grid =
[[137 149 128 131 143 108 119 147 120 123 134]
 [133 142 130 126 135 140 137 137 133 133 120]
 [124 125 134 125 137 144 137 147 125 130 131]
 [126 134 126 131 140 107 119 136 115 122 140]
 [119 127 135 131 104 127 132 106 137 148 100]
 [138 111 137 120 104 152 133 112 133 138 151]
 [119 104 127 139 115 135 115 131 140 138 101]
 [125 148 125 129 139 112 123 140 117 118 134]
 [139 146 126 128 142 109 119 143 119 118 142]
 [128 128 127 130 141 112 120 140 116 120 144]
 [134 109 115 127 130 135 128 106 136 117 133]
 [102 144 126 126 134 123 126 146 106 110 148]
 [149 125 133 126 134 137 132 135 137 138 121]
 [116 147 128 129 135 115 123 144 115 120 132]]
Counting starts at 1.
The entry in the bottom-left corner?
Answer: 116
The entry in row 2 and column 1?
Answer: 133
The entry in row 1 and column 2?
Answer: 149
The top-right entry -> 134
The entry just right of the largest entry?
Answer: 133
The entry in row 1 and column 3?
Answer: 128
The bottom-right entry?
Answer: 132
The entry at row 3, column 1?
Answer: 124
The entry in the top-left corner is 137
The entry at row 2, column 3 -> 130
The bottom entry of the column that holds the largest entry?
Answer: 115
The entry directly below the largest entry?
Answer: 135
The entry directly above the smallest entry?
Answer: 140
The entry just left of the largest entry?
Answer: 104

X =
[[111 118 119 141 117 122 129 134 130 113 138 115 140]
 [148 124 123 118 120 145 124 119 115 111 104 119 108]
 [105 133 142 120 140 154 130 135 133 124 121 126 133]
 [132 133 133 150 142 118 131 136 131 150 116 132 130]
 [144 117 123 118 135 108 114 131 134 117 154 123 126]
 [150 139 131 119 144 149 116 135 127 124 132 133 152]]
Rows and columns are numbered from 1.
The entry in row 3 and column 1 -> 105
Read off the entry in row 2 and column 2.
124
Read off the entry just right of 138.
115
The entry in the bottom-right corner -> 152
Read off the entry directly above 114.
131
The entry in row 2 and column 3 -> 123
Read off the entry in row 1 and column 1.
111
Read off the entry in row 1 and column 2.
118
Read off the entry directly below the smallest entry.
121
Read off the entry in row 1 and column 3.
119
The bottom-left entry -> 150
The top-right entry -> 140
The entry directly above 127 -> 134
The entry just left of 149 -> 144
Read off the entry directly below 145.
154
Read off the entry at row 2, column 1.
148

W =
[[138 150 132 142 131 126 137 134 129 149 125 127 140 118 127]
 [134 149 142 134 129 126 136 125 125 145 131 137 135 133 134]
 [133 112 120 107 122 136 121 133 124 121 120 123 126 118 115]
 [133 147 142 134 128 126 135 124 125 144 132 138 135 134 134]
 [127 127 124 128 132 123 119 144 128 127 135 125 134 123 129]
 [129 115 123 112 121 139 117 130 121 116 119 128 127 120 114]
 [130 113 121 107 124 135 127 133 129 123 121 120 123 120 121]
 [137 154 142 133 132 127 137 127 125 148 129 132 135 131 131]
 [130 113 121 107 124 135 127 133 128 123 121 120 123 120 120]
 [129 133 133 138 131 127 130 113 119 125 132 135 120 142 138]
 [128 124 121 125 128 128 122 144 127 127 133 126 135 124 127]
 [128 125 122 126 129 127 121 144 127 127 134 126 135 124 127]
 [118 112 124 130 130 123 132 120 139 120 135 126 117 140 126]
 [127 127 136 134 131 131 126 112 123 120 135 132 119 141 137]]
Give the largest entry in the first row.
A: 150
The smallest entry in the first column -> 118
Give the first entry in the row that holds the largest entry.
A: 137
The top-right entry: 127
The entry in the bottom-right corner: 137
Give the entry in the top-left corner.
A: 138
The second-last entry, reading row by row -> 141
Give the smallest entry in the last column.
A: 114
Give the largest entry in the last column.
A: 138
The third entry on the main diagonal -> 120
Give the fourth entry in reading order.
A: 142
The entry just right of the largest entry: 142
Give the third entry on the diagonal from the top-right corner.
A: 126
The second entry on the diagonal from the top-right corner -> 133
Give the 2nd entry on the main diagonal.
A: 149
The smallest entry in the first row -> 118
Give the bottom entry of the column that holds the largest entry.
A: 127
Give the fourth entry from the end, reading row by row.
A: 132
Give the largest entry.
A: 154
The smallest entry in the last row: 112
Give the entry directly above the largest entry.
A: 113
Give the bottom-left entry.
A: 127
The entry directly below the largest entry: 113
Give the third entry in reading order.
A: 132

Read these off the matrix that follows.
1) What is the last entry in the row that holds the smallest entry?
2) What is the entry directly below the smallest entry?
3) What is the third smallest entry?
4) What is the fourth entry in reading order?
5) What is the smallest entry in the last row?
6) What is the entry just right of the largest entry?
7) What is the bottom-left entry?
8) What is the entry directly above the smallest entry?
[[134 120 124 119 137 132 133 123 130 123 132 137 140 129 135 130]
 [129 135 128 142 112 130 122 133 124 137 124 114 124 127 105 129]
 [119 133 134 130 127 120 125 131 128 129 126 127 115 127 135 124]
 [121 129 130 128 131 121 128 130 130 128 127 128 119 128 137 122]]
1) 129
2) 135
3) 114
4) 119
5) 119
6) 112
7) 121
8) 135
